grid = ((-0.003, -0.014, 0.014, 0.012, 0.030, 0.020, 0.023, 0.020, 0.036, -0.014, 0.030, 0.012), (0.097, -0.133, -0.161, -0.105, 0.151, 0.126, -0.120, -0.025, 0.099, -0.071, 0.216, -0.060), (0.010, 0.003, 0.014, 0.012, 0.028, 0.020, 0.005, 0.011, 0.035, 0.035, 0.040, -0.005), (0.028, -0.013, 0.014, 0.006, 0.015, 0.036, 0.020, 0.016, 0.026, 0.003, 0.028, 0.009), (0.028, -0.002, 0.002, 0.012, 0.022, 0.032, 0.020, 0.020, 0.035, 0.003, 0.031, 0.001), (0.028, -0.002, 0.008, 0.019, 0.030, 0.020, 0.013, 0.017, 0.031, 0.047, 0.031, 0.001), (0.006, 0.013, -0.004, 0.012, 0.028, 0.020, 0.020, 0.007, 0.053, 0.003, 0.033, 0.001), (0.043, -0.002, 0.044, 0.012, 0.028, 0.020, 0.022, 0.023, 0.035, -0.003, 0.027, 0.001), (-0.154, 0.238, 0.014, 0.083, -0.025, -0.050, 0.102, 0.175, 0.224, 0.003, 0.035, 0.059), (0.043, 0.000, 0.017, 0.021, 0.028, 0.040, 0.083, 0.132, 0.111, 0.087, -0.050, -0.002), (0.034, -0.002, 0.017, 0.031, 0.028, 0.009, 0.007, 0.020, 0.019, 0.003, 0.035, 0.001), (0.028, 0.013, 0.020, 0.012, 0.029, 0.012, 0.020, 0.020, 0.035, 0.003, 0.031, 0.001), (0.026, -0.002, 0.014, 0.012, 0.028, 0.016, 0.020, 0.020, 0.029, 0.011, 0.026, 0.001), (0.028, -0.005, 0.014, 0.012, 0.021, 0.020, 0.020, 0.020, 0.034, 0.003, 0.022, 0.001), (0.031, 0.003, 0.030, 0.012, 0.028, 0.048, 0.020, 0.020, 0.035, 0.007, 0.047, 0.014), (-0.046, -0.024, 0.078, -0.172, 0.028, 0.039, 0.054, 0.162, -0.045, 0.003, -0.085, -0.045))
Give the entry just right of the smallest entry.
A: 0.028
The largest entry -> 0.238
The entry just right of -0.120 -> -0.025
Give the entry just left of the largest entry.
A: -0.154
Give the minimum.
A: -0.172

m =
-5.80, -4.93, -3.57, -2.89, -0.58, 3.54, 1.32, -1.11, 0.41, 4.17, -2.06, -0.87, 0.66, 1.13, 2.72
5.56, -1.09, -3.32, -3.68, -3.32, 2.74, -2.10, 0.28, -0.61, -0.76, -4.99, 2.71, -3.19, -0.93, 0.67
4.72, 5.71, 1.33, 5.34, -2.63, 0.62, 4.61, -4.18, -6.11, 1.88, 1.80, 2.35, 5.95, -3.37, -3.21
1.58, -0.50, -5.53, -0.81, -1.50, 2.84, -1.07, 0.98, 2.28, 3.87, 5.05, 0.51, -2.71, 1.55, 5.08
-5.56, 2.16, 1.14, 1.31, 4.59, -5.00, -5.61, -2.29, 1.53, 5.41, -3.80, -1.27, 3.02, -3.32, 5.47
-4.21, 1.37, -1.18, 6.08, 5.85, 2.21, -1.36, 5.87, 4.26, -5.96, -5.06, 0.51, 2.04, -0.83, -0.23
6.23, 4.93, 1.56, -0.03, -5.87, -3.94, -4.99, 0.77, 0.98, -2.75, 4.03, -0.58, 6.14, 0.01, -4.10
-3.43, -5.60, -5.35, -0.90, 0.98, -5.61, -4.85, 6.00, 1.12, 4.46, 3.42, 0.54, 4.26, -3.34, 1.75
The first entry in the row that holds the largest entry: 6.23
Report the entry directly below the smallest entry.
A: 2.28
The smallest entry in the last column: -4.10
Report the entry directly above -0.90.
A: -0.03
Report the top-left entry.
A: -5.80
Report the entry directly above 1.56.
A: -1.18
Report the entry just left of -1.09.
A: 5.56
The entry directly below 0.77: 6.00
Report the entry just left of -3.57.
A: -4.93
Report the 3rd entry on the main diagonal.
A: 1.33
The entry directly below -3.68 is 5.34
Report the bottom entry of the column that holds the smallest entry.
A: 1.12
Report the second smallest entry.
A: -5.96
Report the third smallest entry.
A: -5.87
Report the last entry, reading row by row.
A: 1.75
Report the entry just left of -3.80.
A: 5.41
The largest entry in the first row is 4.17
Report the entry in the top-right corner.
A: 2.72
Report the top entry of the column that holds the smallest entry.
A: 0.41
The first entry of the smallest entry's row: 4.72
The 3rd entry in reading order -> -3.57
Report the entry directly above -5.06.
A: -3.80
Report the entry just left of 3.42.
A: 4.46
The fifth entry, reading row by row -> -0.58
The 4th entry, reading row by row -> -2.89
The entry directly below -1.18: 1.56
The entry directly below 1.13: -0.93
The entry directly above 0.54 is -0.58
The entry directly above -4.10 is -0.23
Report the entry just left of 0.62.
A: -2.63

[[ -52.1  169.8  141.9 -104.3  -70.9  -97.4  -28.6  -42.8   87.9  -32.8
    -5.6  124.6 -104.5  109.2  -34.3]
 [  -6.8  176.1  -23.7 -113.1   51.3 -119.7   57.8  -81.1   22.5  140.7
   -33.6  160.3   46.3  -47.7    3.1]
 [ -32.6  192.0   57.3  -96.3   19.3 -152.6   37.1  -92.5   40.7  110.5
   -25.4  187.0  -14.4    2.0   -3.5]
 [  42.1  155.9  -64.0 -147.6   57.2  -84.8   62.1  -71.3    3.8  148.0
   -46.5  123.6   67.5 -151.6  -15.9]
 [ -50.1  133.2  121.3 -102.4  -81.0  -87.1  -33.7   12.5  218.7  -54.1
   -20.9   64.7  -98.5  106.0  -21.4]
 [ -41.2  172.0  105.7  -95.8  -56.8 -115.1  -11.4  -93.0   49.0    2.2
     9.8  144.9  -58.0   87.8  -10.3]
 [   8.2  173.5  -41.1 -131.0   54.8 -101.3   58.1  -74.9   14.9  125.3
   -41.2  134.7   64.8 -101.2   -2.7]
 [ -55.0  163.0  139.6 -109.7  -80.2  -96.3  -37.0  -15.2  141.0  -67.7
   -11.9   99.0  -99.4  117.2  -30.4]
 [ -52.2  192.8  113.0  -99.6  -40.5 -128.9   -4.3  -99.2   51.2    9.9
     6.4  156.0  -58.9   55.3   -8.7]
 [ -47.2  199.9   91.8  -99.4  -14.6 -149.2   14.0 -103.3   45.9   44.7
    -6.9  172.1  -34.6   22.8   -0.9]
 [ -25.0  192.3    4.0 -110.5   33.8 -148.8   46.3  -98.2   24.4   99.8
   -19.1  170.4   43.0   -6.8   12.4]
 [ -60.6   68.6  110.5  -97.2  -78.3  -77.1  -31.8   42.2  307.5  -49.4
   -25.8  -31.5 -104.9   86.7   -6.9]
 [  71.0  129.9  -77.9 -183.0   51.6  -19.7   63.4  -74.0  -12.3  164.7
   -39.8  107.7   60.8 -183.3  -26.0]
 [  62.8   64.2  -80.5 -229.5   36.6   88.3   59.2  -83.5  -32.7  158.6
   -27.1   70.6   48.1 -180.3  -33.7]]
Find the 2nd largest entry.
218.7
The 3rd largest entry -> 199.9
The entry just right of 71.0: 129.9
The minimum -> -229.5
The entry just right of the smallest entry: 36.6
The entry just right of the largest entry: -49.4
Find the entry just left of the largest entry.
42.2
The largest entry -> 307.5
Find the 1st entry in reading order.
-52.1
The entry just right of 14.0 -> -103.3
Find the entry just left of 139.6.
163.0
The fourth entry in reading order is -104.3
The entry just right of 51.2 is 9.9
The 2nd entry in reading order -> 169.8
The entry just right of 133.2 -> 121.3
